Here is a tiny trained network, its code and every weight. The questions are about switching its units off for an input and a target symbol, where a switched-off unit gives its printed mean instead of its output.

import numpy as np


def w(rows, s, z=0):
    codes = np.array(rows[::2]) - 128.0
    scale = np.full(codes.shape[1], s)
    scale[-1] = z or s
    return codes * scale


def norm(h):
    return h / np.sqrt((h * h).mean(-1, keepdims=True) + 1e-5)


def f(y):
    return np.maximum(y, 0)


def softmax(a):
    e = np.exp(a - a.max(-1, keepdims=True))
    return e / e.sum(-1, keepdims=True)


def log_softmax(a):
    a = a - a.max(-1, keepdims=True)
    return a - np.log(np.exp(a).sum(-1, keepdims=True))


def net(x, mask):
    ids = ['ΔΛΨβηθμω'.index(c) for c in x.split()]
    T = len(ids)
    res = E[ids] + P[:T]
    q, k, v = (norm(res) @ M[0].T for M in (Q, K, V))
    z = softmax(np.where(np.tri(T) > 0, q @ k.T / 2**0.5, -1e9)) @ v
    res = res + np.where(mask[0], z, O[0][:, -1]) @ O[0][:, :-1]
    y = f(norm(res) @ A[0][:, :-1].T + A[0][:, -1])
    res = res + np.where(mask[1:13], y, B[0][:, -1]) @ B[0][:, :-1]
    return log_softmax(norm(res)[-1] @ U[:, :-1].T + U[:, -1])


Q, K, V, O, A, B = {}, {}, {}, {}, {}, {}
E = w([
[90,78,149],'Δ',
[91,80,151],'Λ',
[89,79,150],'Ψ',
[253,119,241],'β',
[104,70,123],'η',
[130,81,103],'θ',
[114,106,161],'μ',
[148,112,118],'ω',
],0.003)
P = w([
[115,29,139],'0',
[124,31,138],'1',
[56,88,140],'2',
[132,150,113],'3',
[124,32,137],'4',
[166,216,170],'5',
[123,155,109],'6',
[126,45,134],'7',
[161,226,175],'8',
[112,170,105],'9',
[128,48,131],'10',
[162,254,163],'11',
[107,172,106],'12',
[131,48,133],'13',
],0.0043)
Q[0] = w([
[157,247,183],'H0',
[136,44,100],'H0',
],0.013)
K[0] = w([
[42,210,35],'H0',
[255,64,221],'H0',
],0.0073)
V[0] = w([
[198,253,183],'H0',
[81,127,227],'H0',
],0.0041)
O[0] = w([
[118,3,161,4],'H0',
[22,165,192,155],'H0',
],0.0043,0.0042)
A[0] = w([
[168,32,195,14],'N0',
[105,68,147,145],'N1',
[118,60,92,69],'N2',
[80,119,85,106],'N3',
[143,189,106,232],'N4',
[121,100,172,94],'N5',
[128,128,129,123],'N6',
[254,138,163,51],'N7',
[116,61,126,112],'N8',
[157,38,197,4],'N9',
[132,117,122,74],'N10',
[130,125,237,43],'N11',
],0.0069,0.0033)
B[0] = w([
[246,131,82,155],'N0',
[151,121,155,185],'N1',
[98,129,92,160],'N2',
[127,158,121,179],'N3',
[121,89,138,253],'N4',
[144,139,129,147],'N5',
[127,128,128,128],'N6',
[73,112,74,157],'N7',
[134,148,143,169],'N8',
[243,130,75,152],'N9',
[125,130,124,128],'N10',
[70,97,138,152],'N11',
],0.011,0.0041)
U = w([
[167,176,186,95],'Δ',
[167,159,189,94],'Λ',
[164,157,177,96],'Ψ',
[233,112,124,254],'β',
[104,240,74,126],'η',
[105,126,20,66],'θ',
[78,50,191,121],'μ',
[103,3,85,129],'ω',
],0.012,0.0068)

Each question gives the input, a string of symbols that net reads in full, and the target symbol t.
The units are the heads (2 rows each of Q, K, V and O) and the neurons (one row each of A and B). Each row of codes is followed by its name. A weight is (code - 128) times the scale printed after its matrix; where a second scale follows, it is the last column's (O, A, B and U).
mask holds one flag per unit, heads first, then neurons. A switched-off unit (its flag False) gives its mean, the last column of its rows in O or B, instead of its output. The means were averaged over made-up inputs and are rounded, as every weight is.
A unit's drop is (log p(t) with every unit on - log p(t) with that unit switched off) / (log p(t) with every unit on - log p(t) with every unit switched off).
The circuit of an input: a set's keep is (log p(t) with only the set's units on - log p(t) with every unit switched off) / (log p(t) with every unit on - log p(t) with every unit switched off). Starting from the 12 units with the biggest drops (on a tie, the unit counted first), units are removed one at a time, each time the one whose removal leaves the highest keep (on an exact tie, the one counted first), for as long as the keep stays at least 0.8.
units of the circuit, in order: the units of the circuit, biggest drop first
most important unit: the unit with the biggest drop
top k neurons: the k neurons with the biggest drops, biggest first
drop when u is switched off: that unit's drop, to one decimal
input η η θ Δ μ η Ψ μ μ β, target μ: most important unit : N4
input Δ β Δ θ ω μ, target θ: units of the circuit, in order : [N7, H0, N4]
input η θ Δ η η ω ω η Δ θ μ Λ, target θ: units of the circuit, in order : [N7, H0]
input β η Δ η ω η Λ μ η ω η Ψ, target ω: units of the circuit, in order : [H0, N7, N4]
input μ θ η μ η θ η η Λ θ η η, target θ: units of the circuit, in order : [H0, N7, N4]
input η η Δ θ Δ η μ Δ η, target μ: units of the circuit, in order : [H0, N11]
input ω Λ ω β Ψ η θ η Ψ, target θ: units of the circuit, in order : [N7, H0]
input ω Λ θ ω ω μ, target ω: units of the circuit, in order : [H0, N7, N4]
input Ψ Λ Λ θ η Ψ θ μ Λ θ η η, target θ: units of the circuit, in order : [H0, N7]
input Ψ η η Δ μ Ψ ω η θ, target ω: units of the circuit, in order : [H0, N7]
input θ Λ θ μ η η η η β, target η: units of the circuit, in order : [N7, N1]
input η Δ Λ θ μ Λ η μ ω θ η, target η: top 2 neurons : [N4, N2]
input η η Λ ω, target ω: units of the circuit, in order : [N4, N0]
input μ θ ω Λ η Δ η η Λ β, target η: units of the circuit, in order : [N7]
input β ω μ ω η Δ, target ω: units of the circuit, in order : [H0, N7]
input η β Λ ω η β, target ω: drop when N2 is switched off : 0.0
input η η μ μ ω η η μ μ ω η Λ, target ω: drop when N7 is switched off : 0.2
input η θ η η Ψ η η μ β η θ, target β: drop when N0 is switched off : 0.0
